Below are the code and all the weights of a small trained network. Each question names an input and a target symbol and asks about switching units off, where a switched-off unit gives its printed mean instead of its output.

import numpy as np


def w(rows, s, z=0):
    codes = np.array(rows[::2]) - 128.0
    scale = np.full(codes.shape[1], s)
    scale[-1] = z or s
    return codes * scale


def f(y):
    return y / 2 * (1 + np.tanh(0.7978845608 * (y + 0.044715 * y**3)))


def softmax(a):
    e = np.exp(a - a.max(-1, keepdims=True))
    return e / e.sum(-1, keepdims=True)


def log_softmax(a):
    a = a - a.max(-1, keepdims=True)
    return a - np.log(np.exp(a).sum(-1, keepdims=True))


def net(x, mask):
    ids = ['ΔΣβζφψ'.index(c) for c in x.split()]
    T = len(ids)
    res = E[ids] + P[:T]
    u = 0
    for l in range(2):
        r = res
        for j in range(2):
            rows = slice(2 * j, 2 * j + 2)
            q, k, v = (r @ M[l][rows].T for M in (Q, K, V))
            z = softmax(np.where(np.tri(T) > 0, q @ k.T / 2**0.5, -1e9)) @ v
            o = O[l][rows]
            res = res + np.where(mask[u + j], z, o[:, -1]) @ o[:, :-1]
        u += 2
        y = f(res @ A[l][:, :-1].T + A[l][:, -1])
        res = res + np.where(mask[u : u + 12], y, B[l][:, -1]) @ B[l][:, :-1]
        u += 12
    return log_softmax(res[-1] @ U[:, :-1].T + U[:, -1])


Q, K, V, O, A, B = {}, {}, {}, {}, {}, {}
E = w([
[85,92,71,100,160,71],'Δ',
[184,29,97,173,232,172],'Σ',
[184,137,121,142,205,127],'β',
[22,167,119,160,185,226],'ζ',
[253,149,181,250,245,125],'φ',
[161,121,131,35,121,110],'ψ',
],0.013)
P = w([
[223,119,254,43,163,112],'0',
[175,196,82,155,89,160],'1',
[149,177,96,142,104,156],'2',
[135,156,119,138,106,155],'3',
[128,136,139,138,106,154],'4',
[120,119,154,134,109,152],'5',
[116,106,167,135,107,153],'6',
],0.0076)
Q[0] = w([
[188,161,160,185,166,118],'L0H0',
[64,192,147,104,202,191],'L0H0',
[43,223,187,186,120,108],'L0H1',
[60,151,97,137,164,254],'L0H1',
],0.017)
K[0] = w([
[161,142,97,145,206,181],'L0H0',
[111,139,145,85,254,101],'L0H0',
[198,136,153,171,112,5],'L0H1',
[213,79,62,51,173,27],'L0H1',
],0.013)
V[0] = w([
[156,39,149,166,117,229],'L0H0',
[113,111,127,254,131,30],'L0H0',
[106,184,159,154,108,232],'L0H1',
[67,90,98,99,24,214],'L0H1',
],0.009)
O[0] = w([
[198,253,176,94,78,117,176],'L0H0',
[18,177,60,69,104,56,144],'L0H0',
[120,210,91,83,215,162,129],'L0H1',
[81,254,133,186,188,56,1],'L0H1',
],0.0051,0.0073)
A[0] = w([
[19,104,157,149,142,83,31],'L0N0',
[188,210,162,43,33,66,137],'L0N1',
[175,158,121,236,165,70,172],'L0N2',
[145,210,89,114,68,146,31],'L0N3',
[144,100,184,121,99,66,65],'L0N4',
[72,72,89,200,79,92,37],'L0N5',
[101,188,49,180,98,171,73],'L0N6',
[39,169,128,195,122,121,35],'L0N7',
[144,241,97,182,148,78,43],'L0N8',
[74,136,161,149,214,171,188],'L0N9',
[101,163,157,40,129,60,252],'L0N10',
[163,152,161,163,119,2,97],'L0N11',
],0.01,0.0025)
B[0] = w([
[97,78,242,192,75,85,135],'L0N0',
[34,98,56,161,183,103,178],'L0N1',
[9,127,47,67,168,146,254],'L0N2',
[71,111,199,80,141,138,102],'L0N3',
[145,175,183,119,143,145,145],'L0N4',
[79,190,107,173,18,81,153],'L0N5',
[41,78,163,135,199,205,124],'L0N6',
[93,132,139,54,219,161,108],'L0N7',
[241,71,140,205,87,112,171],'L0N8',
[181,151,87,166,29,149,225],'L0N9',
[155,126,81,195,133,213,163],'L0N10',
[119,109,117,74,97,188,118],'L0N11',
],0.012,0.0028)
Q[1] = w([
[146,89,101,251,152,230],'L1H0',
[169,91,44,155,151,164],'L1H0',
[88,132,139,115,87,135],'L1H1',
[181,173,230,120,177,89],'L1H1',
],0.018)
K[1] = w([
[94,139,104,131,109,252],'L1H0',
[107,158,136,71,105,201],'L1H0',
[133,173,171,183,151,93],'L1H1',
[147,119,19,67,146,78],'L1H1',
],0.02)
V[1] = w([
[47,40,81,130,39,61],'L1H0',
[74,226,171,210,63,109],'L1H0',
[97,14,169,118,106,186],'L1H1',
[145,153,248,27,71,87],'L1H1',
],0.014)
O[1] = w([
[56,5,219,117,154,145,71],'L1H0',
[119,224,167,91,52,240,50],'L1H0',
[34,129,153,254,121,179,249],'L1H1',
[51,251,67,191,190,97,146],'L1H1',
],0.009,0.017)
A[1] = w([
[139,93,182,72,96,153,3],'L1N0',
[200,78,130,92,212,131,147],'L1N1',
[98,107,130,139,153,127,108],'L1N2',
[146,100,216,139,218,154,127],'L1N3',
[92,125,109,118,160,81,188],'L1N4',
[107,94,154,146,105,135,166],'L1N5',
[95,122,166,102,226,191,126],'L1N6',
[85,190,89,113,139,158,103],'L1N7',
[90,55,34,42,154,134,114],'L1N8',
[110,86,143,114,87,165,159],'L1N9',
[137,149,104,124,102,145,170],'L1N10',
[235,125,253,109,171,66,87],'L1N11',
],0.013,0.0051)
B[1] = w([
[6,100,76,97,176,191,168],'L1N0',
[90,116,178,96,95,141,176],'L1N1',
[150,132,112,98,113,143,205],'L1N2',
[130,154,112,129,145,85,171],'L1N3',
[157,89,98,129,116,190,255],'L1N4',
[157,139,173,90,126,154,203],'L1N5',
[139,119,76,149,124,100,164],'L1N6',
[136,136,173,112,137,94,199],'L1N7',
[149,142,181,161,112,155,156],'L1N8',
[166,112,126,137,118,52,204],'L1N9',
[102,146,116,128,147,162,160],'L1N10',
[105,116,71,105,154,22,139],'L1N11',
],0.021,0.018)
U = w([
[91,110,227,175,117,253,233],'Δ',
[173,137,148,163,133,28,184],'Σ',
[73,146,71,102,193,59,48],'β',
[143,196,75,86,140,136,3],'ζ',
[167,140,29,221,219,113,156],'φ',
[62,194,172,212,240,115,110],'ψ',
],0.0039,0.0031)

Each question gives the input, a string of symbols that net reads in full, and the target symbol t.
The units are the heads (2 rows each of Q, K, V and O) and the neurons (one row each of A and B). Each row of codes is followed by its name. A weight is (code - 128) times the scale printed after its matrix; where a second scale follows, it is the last column's (O, A, B and U).
mask holds one flag per unit, layer by layer, with each layer's heads first. A switched-off unit (its flag False) gives its mean, the last column of its rows in O or B, instead of its output. The means were averaged over made-up inputs and are rounded, as every weight is.
A unit's drop is (log p(t) with every unit on - log p(t) with that unit switched off) / (log p(t) with every unit on - log p(t) with every unit switched off).
The circuit of an input: a set's keep is (log p(t) with only the set's units on - log p(t) with every unit switched off) / (log p(t) with every unit on - log p(t) with every unit switched off). Starting from the 12 units with the biggest drops (on a tie, the unit counted first), units are removed one at a time, each time the one whose removal leaves the highest keep (on an exact tie, the one counted first), for as long as the keep stays at least 0.8.
circuit, biggest first: the units of the circuit, biggest drop first
k most important neurons: the k neurons with the biggest drops, biggest first
top k neurons in layer l: the k neurons of layer l with the biggest drops, biggest first
heads that matter: for each layer, one digit per head in row order, 1 if its drop is at least 0.15 and else 0, layers parted by /
input Δ Δ ψ ζ ψ Δ ψ, target β: 3 most important neurons => [L1N0 L1N9 L0N5]
input β Δ Σ ψ φ Σ, target Δ: 3 most important neurons => [L0N1 L0N5 L0N8]
input Σ φ Δ φ Σ, target Δ: circuit, biggest first => [L1N1 L1H1]
input Δ ψ ζ Δ Δ, target β: 4 most important neurons => [L1N0 L1N9 L0N5 L1N3]
input β Δ Δ β Σ φ β, target Σ: top 2 neurons in layer 0 => [L0N2 L0N5]
input ζ Δ Σ, target ζ: circuit, biggest first => [L1H0 L1H1 L0H1]
input Δ Δ φ ψ Σ φ Δ, target Σ: top 4 neurons in layer 0 => [L0N0 L0N5 L0N2 L0N4]
input ψ φ Δ Δ Δ β φ, target Δ: circuit, biggest first => [L1H1 L1N1]
input φ ψ β ψ β, target Δ: circuit, biggest first => [L0N1 L1H1 L1N1]
input Δ ζ Δ Δ φ φ, target β: heads that matter => 11 / 11
input φ φ Δ Δ φ ζ, target φ: 4 most important neurons => [L1N6 L1N1 L1N3 L0N4]
input Δ β Σ β β, target Σ: circuit, biggest first => [L1N11 L1H1 L1N8]
input Σ ψ Σ Δ ζ β, target ψ: heads that matter => 11 / 10
input Σ Σ β Δ ζ φ φ, target ψ: circuit, biggest first => [L0N2 L1H0 L1N4 L1N7]
input Σ Δ Σ φ Σ, target Σ: heads that matter => 11 / 01
input φ φ φ Σ ψ ψ ψ, target Σ: 2 most important neurons => [L1N11 L0N2]
input Δ ψ Δ Δ Δ, target β: heads that matter => 11 / 10
input ψ β Σ β Δ Δ ψ, target Δ: 4 most important neurons => [L0N1 L0N10 L0N9 L0N2]
input Δ ψ Δ φ β φ, target Δ: 3 most important neurons => [L0N2 L0N5 L0N10]
input β Δ β, target Δ: 2 most important neurons => [L0N1 L0N9]
input Δ φ β Δ ψ, target φ: 2 most important neurons => [L0N1 L0N10]
input Σ ζ Σ, target ψ: 2 most important neurons => [L0N3 L1N4]
input Δ Δ Σ φ Δ, target Σ: 4 most important neurons => [L0N5 L0N0 L0N2 L0N4]
input ψ β φ Δ Δ, target Δ: top 2 neurons in layer 0 => [L0N1 L0N5]
input Δ Δ β Σ ζ φ, target β: 2 most important neurons => [L1N0 L0N8]
